Here is a tiny trained network, its code and every weight. The questions are about switching its units off for an input and a class, where a switched-off unit gives its printed mean instead of its output.

import numpy as np


def w(rows, s, z=0):
    codes = np.array(rows[::2]) - 128.0
    scale = np.full(codes.shape[1], s)
    scale[-1] = z or s
    return codes * scale


def norm(h):
    return h / np.sqrt((h * h).mean(-1, keepdims=True) + 1e-5)


def f(y):
    return y / 2 * (1 + np.tanh(0.7978845608 * (y + 0.044715 * y**3)))


def log_softmax(a):
    a = a - a.max(-1, keepdims=True)
    return a - np.log(np.exp(a).sum(-1, keepdims=True))


def net(x, mask):
    res = np.array(x, float).reshape(1, 6) / 4 @ E
    u = 0
    for l in range(2):
        y = f(norm(res) @ A[l][:, :-1].T + A[l][:, -1])
        res = res + np.where(mask[u : u + 10], y, B[l][:, -1]) @ B[l][:, :-1]
        u += 10
    return log_softmax(norm(res)[-1] @ U[:, :-1].T + U[:, -1])


A, B = {}, {}
E = w([
[22,240,176,186],'x0',
[127,128,123,130],'x1',
[11,47,125,186],'x2',
[147,121,162,145],'x3',
[130,128,133,129],'x4',
[116,124,145,102],'x5',
],0.011)
A[0] = w([
[107,126,63,134,86],'0.n1',
[117,60,137,98,77],'0.n2',
[211,217,122,98,242],'0.n3',
[123,127,88,88,121],'0.n4',
[152,201,127,55,215],'0.n5',
[215,26,94,120,254],'0.n6',
[74,238,163,155,172],'0.n7',
[99,78,153,199,168],'0.n8',
[167,110,61,153,114],'0.n9',
[142,246,149,99,15],'0.n10',
],0.012,0.0083)
B[0] = w([
[160,114,130,100,124],'0.n1',
[155,107,86,159,139],'0.n2',
[184,238,183,60,231],'0.n3',
[159,101,217,136,134],'0.n4',
[210,156,136,111,202],'0.n5',
[114,65,177,81,250],'0.n6',
[110,142,163,254,215],'0.n7',
[114,156,11,57,170],'0.n8',
[152,97,208,136,142],'0.n9',
[175,192,84,247,155],'0.n10',
],0.0085,0.013)
A[1] = w([
[7,9,107,194,240],'1.n1',
[97,48,30,54,2],'1.n2',
[131,116,168,119,97],'1.n3',
[59,205,143,157,175],'1.n4',
[52,31,166,191,170],'1.n5',
[102,222,57,215,211],'1.n6',
[133,118,40,36,186],'1.n7',
[84,176,77,117,96],'1.n8',
[39,111,125,32,149],'1.n9',
[138,176,148,35,67],'1.n10',
],0.013,0.0083)
B[1] = w([
[30,2,24,111,249],'1.n1',
[87,34,184,24,157],'1.n2',
[174,160,125,101,128],'1.n3',
[149,139,90,234,199],'1.n4',
[26,115,29,140,196],'1.n5',
[171,254,132,183,233],'1.n6',
[163,121,216,36,179],'1.n7',
[108,219,102,137,135],'1.n8',
[181,187,143,160,167],'1.n9',
[151,50,131,63,149],'1.n10',
],0.0083,0.013)
U = w([
[212,105,202,17,152],'0',
[174,238,162,189,176],'1',
[58,3,81,42,168],'2',
[11,138,19,203,6],'3',
],0.019,0.0019)

Each question gives the input, the list of numbers given to net, and the class t.
The units are the neurons (one row each of A and B). Each row of codes is followed by its name. A weight is (code - 128) times the scale printed after its matrix; where a second scale follows, it is the last column's (A, B and U).
mask holds one flag per neuron, layer by layer. A switched-off neuron (its flag False) gives its mean, the last column of its row in B, instead of its output. The means were averaged over made-up inputs and are rounded, as every weight is.
A unit's drop is (log p(t) with every unit on - log p(t) with that unit switched off) / (log p(t) with every unit on - log p(t) with every unit switched off).
The circuit of an input: a set's keep is (log p(t) with only the set's units on - log p(t) with every unit switched off) / (log p(t) with every unit on - log p(t) with every unit switched off). Starting from the 12 units with the biggest drops (on a tie, the unit counted first), units are removed one at a time, each time the one whose removal leaves the highest keep (on an exact tie, the one counted first), for as long as the keep stays at least 0.8.
units of the circuit, in order: the units of the circuit, biggest drop first
k most important neurons: the k neurons with the biggest drops, biggest first
top k neurons in layer l: the k neurons of layer l with the biggest drops, biggest first
drop of u: that unit's drop, to one decimal
input [-8,-5,0,-8,0,-4], class 0: units of the circuit, in order : [1.n1]
input [-2,2,1,5,3,-2], class 2: 2 most important neurons : [0.n3 0.n5]
input [0,-4,4,-7,-5,7], class 2: 2 most important neurons : [0.n3 0.n7]
input [0,6,6,-4,4,7], class 2: top 2 neurons in layer 1 : [1.n2 1.n7]
input [-6,2,1,7,7,-5], class 2: top 3 neurons in layer 0 : [0.n3 0.n5 0.n6]
input [0,2,-7,-1,0,-3], class 0: 3 most important neurons : [0.n7 1.n6 1.n10]
input [0,-3,-3,3,-4,4], class 0: top 2 neurons in layer 1 : [1.n6 1.n10]
input [0,6,2,-6,-4,-2], class 2: 2 most important neurons : [0.n3 0.n7]
input [-2,4,1,5,8,-8], class 2: 2 most important neurons : [0.n3 0.n5]
input [0,0,4,7,-3,6], class 2: 3 most important neurons : [0.n3 0.n7 0.n8]
input [0,-8,-1,1,-3,4], class 0: 2 most important neurons : [0.n7 1.n6]
input [-7,1,0,-6,1,-8], class 0: 2 most important neurons : [1.n1 0.n7]
input [1,4,0,-2,-5,-3], class 1: 2 most important neurons : [0.n6 1.n1]
input [0,6,2,3,2,6], class 2: 2 most important neurons : [0.n3 0.n5]
input [0,-1,3,-5,4,8], class 2: units of the circuit, in order : [0.n7]
input [0,1,5,-7,-7,-4], class 2: top 2 neurons in layer 1 : [1.n2 1.n7]
input [-5,-2,0,-5,-4,8], class 0: drop of 0.n7 : 0.3
